Below is a small trained network, with its code and all its weights. Each question gives an input and a class and asks what happens when units are switched off, that is, made to give their printed mean instead of their output.

import numpy as np


def w(rows, s, z=0):
    codes = np.array(rows[::2]) - 128.0
    scale = np.full(codes.shape[1], s)
    scale[-1] = z or s
    return codes * scale


def norm(h):
    return h / np.sqrt((h * h).mean(-1, keepdims=True) + 1e-5)


def f(y):
    return y / 2 * (1 + np.tanh(0.7978845608 * (y + 0.044715 * y**3)))


def log_softmax(a):
    a = a - a.max(-1, keepdims=True)
    return a - np.log(np.exp(a).sum(-1, keepdims=True))


def net(x, mask):
    res = np.array(x, float).reshape(1, 5) / 4 @ E
    u = 0
    for l in range(2):
        y = f(norm(res) @ A[l][:, :-1].T + A[l][:, -1])
        res = res + np.where(mask[u : u + 5], y, B[l][:, -1]) @ B[l][:, :-1]
        u += 5
    return log_softmax(norm(res)[-1] @ U[:, :-1].T + U[:, -1])


A, B = {}, {}
E = w([
[42,137,8,134,49,35,138,32],'x0',
[141,170,101,165,158,132,89,130],'x1',
[39,161,139,37,249,169,196,54],'x2',
[50,11,161,230,209,91,136,120],'x3',
[213,130,163,109,180,1,116,73],'x4',
],0.0064)
A[0] = w([
[195,96,191,96,183,24,140,70,95],'0.n1',
[68,135,66,95,37,79,127,43,17],'0.n2',
[46,52,163,192,195,115,125,139,80],'0.n3',
[37,160,149,44,243,156,143,92,4],'0.n4',
[63,126,102,175,98,255,123,128,11],'0.n5',
],0.007,0.0048)
B[0] = w([
[174,159,75,88,167,75,133,155,254],'0.n1',
[46,165,178,154,149,137,41,126,215],'0.n2',
[175,36,93,134,125,217,87,47,233],'0.n3',
[153,223,152,245,30,145,224,180,231],'0.n4',
[130,104,108,64,183,64,125,187,171],'0.n5',
],0.011,0.0039)
A[1] = w([
[225,134,250,47,140,215,119,155,85],'1.n1',
[177,220,131,1,46,193,92,97,4],'1.n2',
[193,52,140,193,11,84,67,224,24],'1.n3',
[126,133,63,63,105,194,116,122,66],'1.n4',
[47,72,75,102,119,191,154,244,136],'1.n5',
],0.0078,0.0025)
B[1] = w([
[4,98,126,132,181,114,93,136,253],'1.n1',
[189,6,127,177,101,185,141,64,225],'1.n2',
[108,186,151,149,122,147,200,125,250],'1.n3',
[151,98,119,172,196,62,105,83,143],'1.n4',
[223,170,115,64,126,32,114,142,205],'1.n5',
],0.014,0.0049)
U = w([
[109,201,175,182,76,150,251,157,142],'0',
[173,19,123,164,130,186,76,57,1],'1',
[5,147,143,115,149,124,17,161,235],'2',
[216,154,97,35,156,58,103,163,107],'3',
],0.013,0.0042)

Each question gives the input, the list of numbers given to net, and the class t.
The units are the neurons (one row each of A and B). Each row of codes is followed by its name. A weight is (code - 128) times the scale printed after its matrix; where a second scale follows, it is the last column's (A, B and U).
mask holds one flag per neuron, layer by layer. A switched-off neuron (its flag False) gives its mean, the last column of its row in B, instead of its output. The means were averaged over made-up inputs and are rounded, as every weight is.
A unit's drop is (log p(t) with every unit on - log p(t) with that unit switched off) / (log p(t) with every unit on - log p(t) with every unit switched off).
The circuit of an input: a set's keep is (log p(t) with only the set's units on - log p(t) with every unit switched off) / (log p(t) with every unit on - log p(t) with every unit switched off). Starting from all 10 units, units are removed one at a time, each time the one whose removal leaves the highest keep (on an exact tie, the one counted first), for as long as the keep stays at least 0.8.
circuit, biggest first: the units of the circuit, biggest drop first
top k neurons: the k neurons with the biggest drops, biggest first
top k neurons in layer l: the k neurons of layer l with the biggest drops, biggest first
input [-1,-2,-1,-6,-7], class 3: top 2 neurons	1.n5; 0.n5
input [3,3,7,5,6], class 0: top 3 neurons	0.n4; 1.n5; 1.n2
input [2,-3,-5,-8,-1], class 1: circuit, biggest first	1.n2
input [2,6,-6,-7,-2], class 1: top 2 neurons in layer 1	1.n2; 1.n4
input [5,1,-2,4,-7], class 3: top 2 neurons	1.n5; 0.n5
input [6,6,1,-5,2], class 2: top 2 neurons in layer 0	0.n2; 0.n3
input [7,7,7,-1,-4], class 0: top 2 neurons	0.n4; 1.n1
input [1,-4,8,5,-7], class 0: top 2 neurons	0.n4; 0.n1
input [2,6,7,-8,-4], class 1: top 2 neurons in layer 1	1.n2; 1.n3
input [7,1,-4,0,3], class 2: top 2 neurons	0.n2; 0.n4
input [6,-3,5,-2,6], class 2: top 3 neurons in layer 1	1.n5; 1.n3; 1.n2
input [8,-8,-1,-6,7], class 2: top 2 neurons	0.n2; 0.n3
input [-3,-4,-5,-1,-8], class 3: top 3 neurons	1.n5; 0.n5; 0.n4
input [1,2,1,4,-7], class 3: circuit, biggest first	1.n5
input [3,-5,4,3,6], class 3: top 3 neurons	0.n1; 1.n3; 1.n1
input [1,-7,-8,0,7], class 0: top 2 neurons	1.n3; 1.n5
input [-7,2,-5,2,-6], class 2: top 2 neurons	1.n1; 0.n4
input [-4,1,3,-6,-8], class 3: top 3 neurons	1.n5; 0.n5; 0.n3
input [5,1,2,-3,5], class 2: top 2 neurons in layer 0	0.n2; 0.n3
input [-1,4,-8,3,3], class 0: circuit, biggest first	1.n3
input [-3,-4,-8,7,8], class 0: top 4 neurons in layer 1	1.n3; 1.n5; 1.n2; 1.n4
input [4,-2,6,-2,5], class 0: top 2 neurons in layer 1	1.n5; 1.n1
input [5,-7,2,-2,4], class 2: top 2 neurons	0.n2; 1.n5
input [3,-2,-4,-7,-8], class 3: top 4 neurons	1.n5; 0.n5; 0.n3; 1.n1
input [-2,-2,5,-7,-1], class 1: top 2 neurons in layer 1	1.n2; 1.n3
input [-8,-4,-7,-8,0], class 1: top 3 neurons	1.n2; 0.n4; 1.n1
input [8,-1,3,-3,4], class 2: circuit, biggest first	0.n2
input [4,4,-5,4,4], class 0: top 2 neurons in layer 1	1.n3; 1.n1
input [-6,-7,-4,5,5], class 2: top 3 neurons in layer 1	1.n1; 1.n2; 1.n5
